In the rows, 128 means zero.
Each row of numbers stands for one element and depends on some of the facts below. Use the named rows to name the rest.

Named rows:
gaka: [132 129 131 120 124 133 125 136 127 131 117 130 132 144 126 142 125 133
 121 129 123 128 128 131 118 109 124 121 124 122]
setor: [137 126 124 140 135 139 130 119 146 128 127 120 128 146 136 119 124 142
 131 134 154 126 128 138 134 121 131 130 149 125]
sebem: [124 136 124 142 136 129 116 144 129 126 141 136 128 129 140 124 136 117
 121 135 134 134 134 122 118 140 129 134 115 138]
skadran: [102 138 124 104 124 132 112 182 132 110 131 147 147 124 152 108 187 125
 121 128 107 159 172  74 114 154 135 152  97 143]
feris: [130 136 128 116 126 126 124 129 128 124 122 129 131 126 120 127 131 137
 122 131 130 128 130 138 122 103 124 114 125 128]
badridru: [139 137 131 128 134 123 117 124 126 136 120 132 132 120 120 132 133 129
 130 127 133 127 139 131 121 120 117 124 122 124]
kiletrun: [108 100 139 114 123 110 136 131 132 139 132 127 123 116 115 132 133 107
 122 104 103 126 109 112 124 140 124 124  97 141]
truska: [124 126 125 134 134 127 118 133 133 123 126 121 133 138 123 130 131 121
 118 134 131 133 122 133 124 111 125 129 119 130]
brose: [119 135 129 135 129 118 129 152 116 129 148 151 122 114 153 119 134 110
 129 127 124 132 126 106 120 149 130 132 112 152]
vegribis: [128 124 127 143 135 126 126 132 130 124 122 127 141 134 120 135 130 123
 135 137 132 126 120 126 129 135 130 128 122 131]
zifedu: [119 135 121 121 121 131 133 119 123 114 136 116 122 129 123 141 128 142
 121 135 114 137 128 139 134 121 127 130 141 119]
griner: [138 136 131 129 132 130 118 129 126 136 119 130 132 126 124 136 131 127
 126 126 131 125 138 134 122 123 123 120 119 121]
broger: [123 124 132 141 133 128 122 133 131 129 125 124 135 139 126 132 131 124
 127 133 132 128 123 127 129 124 131 125 121 128]
stifesom: [138 123 119 132 135 130 129 119 143 122 128 120 124 120 122 108 131 126
 130 125 146 127 137 130 131 136 126 138 138 127]
susul: [133 139 124 120 128 129 122 137 127 125 123 127 130 126 119 127 130 126
 113 129 126 125 124 137 119 100 121 119 127 123]
tredum: [126 148 126 128 127 149 112 156 134 121 108 125 162 152 129 128 162 148
 118 141 126 136 156 119 124 111 129 118 130 108]
ladrur: [113  72 161  82 110  91 156 102 145 168 119 105 115  74  68 138 143 102
 118  72  67 114 102 101 127 163 106 118  98 116]

There are 3 kinds of fact about the elements: Δ, Θ, Λ.
Δ: belongs to class; Θ: uses; Λ: points at
[zifedu,fase,drotror,flifel,datragri,gugrek,skineflok,boskis,kiskir,nemum,sibu,bisan,lafar,dremim,peti,viskam] Δ 722
[pleflom,lopli,rasutre,plugro,vasom,flaklik,truri,truska,skadran,griku,famigrul,fogre,brose,fletem,flodre,trustun,luzak,tapel,rugropon,kostibol,pebin,lafaka,plobus,kiletrun,vegribis,tazam,kugrutros,sebem,rodes,broger,bezun,klipitis,gratrik,tretripla] Δ 166
[brogru,gidogruk,paskimum,brufel,bere,feris,befon,gadum,pleflam] Δ 838
[tredum,sutrer,fogra,vostiske,gide,gaplek,plurum,kedisto,giples,brupi,teflol,pasaklil,zetror,datu,nepo,susul,gaster,brograkal,klubren,druklus,kagok,tranok,trebri,grevon,stezu,griner,brotrun,pliplo,tego,fotre,popek,flokom,zezar,gokin,badridru,draru,detis,brubo,terus,gaka,keker,pladon,nubil] Δ 170
[mise,naku,klastes,klazuk,grepo,nubudro,zulol,dreke,grugri,stifesom,lamul,trezel,laplak,trozan,fleklis,grople,fliram,muguvum,soleke,miklok,gaples,livu,setor,plekeran,klaklas,dokatran,naskal,brigron,katrel,tigum,klutak,brini] Δ 302
[bebras,mivir,breboflal,rabel,lobru,zefun,lemuban,rolabis,likudu,ploku,trefal,drorus,vaplon,tebra,klagus,sanem] Δ 411
[ladrur,lifo,vutrum,plumemas] Δ 550
fase Θ tredum
sutrer Θ pleflom,trebri
fogra Θ grugri
datragri Θ pladon
klastes Θ mivir,pladon
gidogruk Θ vutrum
bebras Θ kedisto
gide Θ kedisto
ladrur Θ flokom
giples Θ pleflom,kedisto
mivir Θ setor
gugrek Θ tigum,pladon,tredum
breboflal Θ tigum
teflol Θ bebras
pasaklil Θ lafaka,brubo,fase
lifo Θ bebras
rabel Θ fogra,famigrul
zetror Θ gidogruk,mise
nepo Θ vutrum
skadran Θ dremim
trozan Θ giples
griku Θ pleflom,fotre
druklus Θ mivir
lemuban Θ grugri
brose Θ lafaka
kagok Θ tapel
flodre Θ grugri
trustun Θ flodre,lamul
trebri Θ mivir
tapel Θ setor
kostibol Θ tazam
dremim Θ tigum
likudu Θ gide
lafaka Θ setor
gaples Θ sebem
tego Θ lemuban,setor,laplak
kiletrun Θ vutrum
fotre Θ mivir,lemuban
flokom Θ tazam
sebem Θ lafaka
detis Θ gaples
vaplon Θ sutrer
tebra Θ setor,grugri
katrel Θ setor,bebras
klagus Θ zefun
zifedu Λ rodes,pasaklil,brograkal
lopli Λ drorus,bisan
tredum Λ mivir,giples,brubo
fogra Λ pladon,kiskir
klastes Λ plobus
gidogruk Λ pasaklil,famigrul
vostiske Λ datragri,griner,detis,plekeran
paskimum Λ brogru,dreke,brograkal,gaster
gide Λ lafaka,klazuk
plurum Λ stifesom,dreke,gadum,detis,livu
kedisto Λ gaplek,bisan
gugrek Λ lafar,brotrun
brupi Λ rugropon,gaster
zulol Λ grevon,ploku
brufel Λ brogru,sutrer
lifo Λ lafaka,vasom,vegribis
skineflok Λ lafar,naku,nubudro,sanem
truska Λ detis,rasutre
datu Λ soleke
trezel Λ vasom,dreke,naku,nubudro
laplak Λ kugrutros,drotror
susul Λ stifesom,gadum,lemuban,sanem,kostibol,soleke
griku Λ zezar,gaplek,rodes,nemum
klubren Λ luzak,pleflom,kagok,flodre,rabel
sibu Λ stifesom,truri,tapel,brograkal,sanem,plumemas,nepo
feris Λ gadum,bebras,pliplo
fogre Λ sebem,sanem,lamul
tranok Λ brose,gratrik
grople Λ pebin,naskal,rabel
muguvum Λ plugro,bebras,kiskir
befon Λ draru,sebem,trustun,sutrer
dremim Λ detis,badridru,sanem
rolabis Λ flifel,klipitis,flodre,brose
likudu Λ fletem,ladrur,badridru,plobus,ploku,bebras
gaples Λ fliram,miklok
vutrum Λ draru
peti Λ dreke,pliplo
popek Λ stezu,zefun,trustun
gokin Λ miklok,boskis
klaklas Λ skadran,plekeran,fleklis
vaplon Λ pleflom,dokatran,lobru
terus Λ flaklik,draru,detis,bere
gaka Λ tego,teflol,flokom,druklus
bezun Λ vasom,fliram,grepo,gaster
viskam Λ trefal,naku,gratrik,nepo,boskis
brigron Λ stezu,kugrutros
tebra Λ fliram
keker Λ pasaklil,sanem
pleflam Λ flaklik,naskal,ladrur,brograkal,fase,rugropon,boskis
tigum Λ kugrutros
klutak Λ klazuk
tretripla Λ plugro,lobru
nubil Λ brogru,grevon,flokom,nemum,rasutre
brini Λ draru,brose,nepo

Rows to name:
No name comes twice in this set of rows, the named rows included.
[129 140 139 123 123 116 137 145 111 146 140 163 111 112 158 130 118 122
 136 120 123 125 121 113 118 128 129 122 120 150] : kagok
[110 143 123 104 118 129 128 145 119 118 151 142 114 110 153 129 153 139
 128 128 102 156 158 104 123 151 129 149 125 135] : datragri
[139 132 127 125 134 132 124 128 127 128 122 133 134 127 121 136 123 137
 133 130 133 124 139 139 119 139 121 118 119 127] : brogru
[123 124 130 145 138 131 116 130 127 137 128 126 134 140 131 132 130 121
 129 131 133 125 129 128 126 138 131 124 112 128] : kugrutros
[135 131 121 116 124 133 132 135 127 118 121 129 138 129 116 132 126 137
 120 133 126 125 121 138 121 113 125 116 128 128] : paskimum
[129 122 121 130 120 137 133 129 142 123 132 117 127 133 134 102 127 128
 114 124 135 121 119 131 135 123 134 128 142 122] : brini
[125 128 130 147 129 117 142 113 119 136 150 136 100 120 153 133 113 130
 143 125 137 127 112 129 142 134 133 131 148 142] : rabel
[126 119 133 130 127 133 133 118 139 136 123 121 126 134 134 109 129 136
 138 124 143 123 131 121 141 130 137 127 139 126] : dokatran
[103 135 112  86 109 150  77  47  36  81  68 112 164 164 107  57   8  66
 163 154 117 122 164 137 162 136 205 185  99  62] : zefun
[141 141 129 138 134 130 115 132 122 139 123 132 135 122 125 131 126 124
 122 125 131 119 138 134 123 137 121 117 122 116] : draru
[129 137 125 118 122 131 131 137 124 120 122 130 137 129 118 124 128 136
 122 134 126 124 119 136 125 107 127 111 131 126] : pleflam

Now the same elements, written a new way:
Some elements and their rows:
dokatran: [130 127 130 140 122 131 114 113 121 114 121 131 128 125 126 150 129 132
 124 140 139 134 130 130 133 138 129 133 137 127 131 124 122 119 136 112
 121]
gratrik: [128 127 121 128 131 118 120 114 125 111 120 134 135 125 132 159 127 134
 111 139 139 126 124 133 133 144 126 134 140 131 154 128 123 126 139 112
 130]
kiletrun: [133 141 129 157 134 113 120 169 149 111 158 117 173 130 140 125 135 134
 128 117 107 129 118 138 135  89 115 117 144 137 150 135 113 134 128 114
 137]
lemuban: [146 118 123  79 140 198 152 209 166 108 144 100 171  87 132  51 128  77
  91  95  95 129  81 106 101 177  95 122 100 119 137 118 131 132 124 150
 139]
ladrur: [133 143 129 158 124 125 140 157 139 120 143  84 170 129 137 103 127 115
 140 137 126 127 143  99 111 106 121 117 147 144 147 120 125 129 115 118
 160]
kugrutros: [128 118 139 131 139 100 106 132 155 115 102 127 120 123 120 116 120 123
 120 143 134 112 111 137 146 142 138 143 146 150 148 141 129 115 127 107
 114]
likudu: [123 126 126 117 138 143 144 162 151 179 120 124 150 143 128  71 116 141
 117 102  95 112  97 117 120 102 123 120 115 115 138 143 131 137 116 163
 155]
pebin: [129 124 119 128 129 118 117 120 127 111 123 133 132 129 131 154 127 135
 109 140 135 127 118 132 128 138 126 135 143 130 149 128 127 125 138 110
 125]
brini: [127 130 110 123 123 146 125  92 105 118 116 125 139 123 124 177 131 144
 158 128 154 120 142 135 171 160 135 110 116 138 145 130 123 132 147 137
 136]
lobru: [125 108 120 109 131 132 154 120 157 153  96 140 125 120 132 136 130 133
  96 123 120 117  87 145 114 126 113 143 130 117 136 129 127 131 123 134
 138]
truri: [129 123 122 130 131 120 117 119 127 113 126 131 131 129 130 151 127 132
 111 141 134 128 118 130 128 140 125 137 144 131 149 126 128 126 139 111
 124]
griku: [128 140 126 137 139 113 116 160 130 123 152 116 163 142 130  99 112 145
 132 117 114 124 133 117 140 108 130 109 124 133 152 141 127 133 129 137
 142]
trezel: [127 122 124 131 118  98 106 110 110 115 135 111 125 134 118 135 118 162
 133 128 146 135 149 125 125 134 133 120 125 121 130 129 138 122 136 139
 118]
plekeran: [129 127 126 139 122 137 111 115 120 115 120 126 131 129 125 151 132 132
 129 140 138 133 127 128 130 138 130 132 138 127 128 123 123 118 137 113
 122]
miklok: [129 129 136 139 123 119 121 106 115 107 120 135 126 119 132 150 124 135
 120 140 143 138 144 131 132 138 127 128 130 128 134 127 122 120 135 115
 122]
stifesom: [129 124 129 140 122 135 110 113 118 120 129 127 129 130 123 147 133 129
 127 139 136 137 130 127 128 138 128 136 139 126 129 123 124 123 143 117
 119]
pasaklil: [128 139 144 136 144 118 140 152 139 128 173 135 148 133 134  97 125  94
 120 127 113 138 132 126 131  99 125 130 124 139 128 124 130 142 124 121
 133]

Rows to name:
No name comes twice in this set of rows, the named rows included.
[128 148 134 143 137 139 138 161 135 135 147 139 151 137 143 109 136 116
 131 120 100 126 127 122 134  95 123 118 135 133 139 136 114 138 118 123
 142] : sutrer
[127 119  95 121 124 135 101 127 113 127 127 109 135 151 114 149 126 166
 141 126 137 114 111 126 129 144 134 125 145 126 140 127 138 129 144 135
 125] : truska
[130 123 126 142 118 106 134 111 127 119 116  93 137 124 130 135 129 122
 133 152 153 126 137 107 107 139 125 134 154 140 152 112 132 124 125 115
 146] : plumemas
[133 143 115 111 145 163 143 168 136 115 160 133 143 132 131  96 114  91
 121 137 121 130 123 126 123 106 143 127 106 135 103 112 139 135 122 104
 139] : tego
[131 144 106 112 155 176 147 160 138 114 169 130 161 146 123  91  88  97
 107 162 136 135 126 133 135  89 156 135  87 137  89 104 151 137 137  84
 154] : tapel
[130 126 120 141 120 126 109 118 112 115 124 122 127 134 125 147 128 140
 123 139 135 135 128 126 116 131 128 132 140 119 122 123 127 118 137 117
 120] : dreke
[131 142 120 150 131 114 118 160 139 112 164  98 165 139 124 114 116 146
 158 118 129 129 139 139 143  79 135 107 111 135 110 131 131 134 125 122
 135] : klastes
[122 108 140 119 133  80 118 103 116 136 164 121 116 132 113 119 126 118
 131 124 135 139 137 129 131 150 123 141 133 138 145 121 147 142 142 159
 112] : keker
[124 123 123 119 139 126 151 161 165 163 124 119 152 130 133  90 119 143
 118  99 104 114 101 135 127  94 117 119 110 124 134 141 127 140 116 157
 150] : vaplon
[131 143 131 146 134 114 136 159 143 126 159 128 152 122 146 135 145 115
 138 113 105 127 127 138 137  94 114 117 138 138 142 134 111 142 121 123
 135] : nepo
[145 122 126 104 122 177 111 150 114  73 131 103 143  94 121 109 132  98
 118 124 134 139 125 101 117 209 113 122 121 126 139 116 130 113 142 124
 111] : grugri
[132 148 102 113 155 167 148 164 143 112 169 129 161 149 125  92  84 102
 107 162 135 132 129 140 132  75 159 129  84 137  81 102 155 136 132  78
 156] : lafaka

The same elements again, as new rows of numbers:
Some rows with their names:
truska: [124 104 166 145 115 124 113 125 115 152 171 136 144 140  89  93 143 131
 106 143 152 153 111 143 152 118 131 118]
stifesom: [183  95 133 132 134 113 111 103 123  97 146 131 128 163 124 105 140  94
 106 102 127 130 146 159 155 137 133  96]
tretripla: [157 104 164 161 117  99 113 140 104 169 170 123 143 131  80 105 150 140
 127 158 135 163 123 136 143 123 132 110]
plobus: [137 101 165 130 125 110 110 132 109 139 150 132 129 153  90 118 149 117
 123 136 145 143 115 168 152 119 100 114]
vegribis: [108  97 197 151 130 121 111 127 113 126 147 129 113 168  88 121 120 118
 141 116 140 131 128 172 150 133 109 108]
klaklas: [163 107 111 134 110 141  87  86 124  97 164 154 164 152 135  79 148 104
  77 118 144 158 122 141 179 144 163 116]
tego: [106 132 131  45  99  82 133 109 102  82 111 136 100 100  98 128 104 106
 119 160  99  90  99 145 126 118 153 153]
vostiske: [110 107 126 103 108 125  90 113 122 153 134 163 182 108 116  91 136 118
 124 119 129 126 108 136 147 142 164 118]
katrel: [166 144 116 121 107  68 129 101 113  36 152 107  83 134 139  89  89 118
 103 181  99 115 124 133 142 134 156 156]
zulol: [181 100 132 145 126 117 118 100 131 115 168 132 141 149 121  83 133 115
  90 115 126 144 141 129 149 136 166  94]
tapel: [106 143 149 105  51  54 128 116 109  43 137  91  70 133  81 135 117 130
 123 199 115 126 101 157 139  96 125 174]
terus: [119 103 139 110 113 117 107 118 123 163 133 151 171 108 109  94 133 127
 130 121 124 118 121 130 134 140 168 110]
fogre: [126 106 169 151 116 120 114 128 121 151 173 132 142 145  89  95 140 132
 113 146 154 152 116 142 149 126 134 115]
viskam: [122 106 133 122 123 102 118  95 119 159 134 152 162 114 116  94 138 134
 122 104 111 133 142 128 127 152 165 118]
lafaka: [ 67 149 180 132  54  66 139 110 115  16 131  83  54 142  72 132  82 140
 146 181 105 116 120 161 138 105 135 167]
popek: [113 109 138 109 120 110 114 124 149 166 133 149 169 117 109  89 147 113
 138 138 145  94 142 115 124 151 170 112]
likudu: [114 150 141 102 147 117 114 147  80 124 177 152 116  96  88  85  93 146
 120 203 118 125 106 132 137 131 127 137]

Rows to name:
No name comes twice in this set of rows, the named rows included.
[123 104 136 113 123 106 123  90 121 161 135 153 159 113 118  89 138 132
 112 100 113 130 135 127 124 148 163 119] : zifedu
[121 137 125  59 157  88 129 129  92 107 123 156 112  95 142  81  82 115
 131 163 106  74  96 158 131 131 119 157] : teflol
[122  87 164  77 137 108 137 133 138 169 159 133 109 134  82 103 125 129
  92 114 130 101  94 151 102  72  86  84] : drorus
[166 100 110 115 117 137  82  88 120  78 144 153 151 165 139  96 159  82
  87 108 146 144 120 170 186 140 133 115] : fleklis
[189  95 132 135 138 106 111 109 121 101 141 127 128 159 123 111 144 100
 115 106 121 132 151 156 151 134 134  92] : naskal
[160 101 163 147 146  91 110 150  94 153 146 126 127 144  95 113 147 127
 145 151 134 140 127 170 149 123  88 109] : pleflom
[183 140 129 113 163 112 140 114  90  66 162 143  97 126 129  79  98 108
 102 166 116 118 141 144 155 148 151 129] : trozan
[132 106 171 139 130 125 120 131 111 145 162 136 136 142  84 104 145 126
 119 140 151 144 123 157 154 121 121 110] : tazam
[115 148 137  59 115 109 146 115  84  91 122 151 116  77  69 123 109 116
 130 174 103 104 126 136 138 133 183 137] : fotre
[171 111 135 142 130 114 131 111 169 115 168 131 139 165 124  78 159  95
 106 146 167 111 177 109 141 158 170 106] : brigron
[108 152 150  86 151 140 135 142  80 110 162 162 111  96  60 104 118 133
 126 189 123 119 130 152 146 123 127 116] : breboflal
[148 105 130 100 127  97 112 133 101 157 107 146 160 102  91 120 155 116
 161 121 106 115 138 157 137 127 140  92] : pladon
[131 142 158 107 125  95 143 133  78  81 149 126  89 119  74 117 123 129
 132 191 126 127 123 166 156 115 114 144] : brose
[116 148 142  85 136 151 113 118  64  73 156 172 118 120  86 105 138 108
 101 186 155 144  99 181 194 126 112 158] : skadran
[132 149 148  81 169 159 180 114  81 100 151 182 134  56  66  81 119 120
 123 151 108 137 156 122 163 120 169 135] : gidogruk

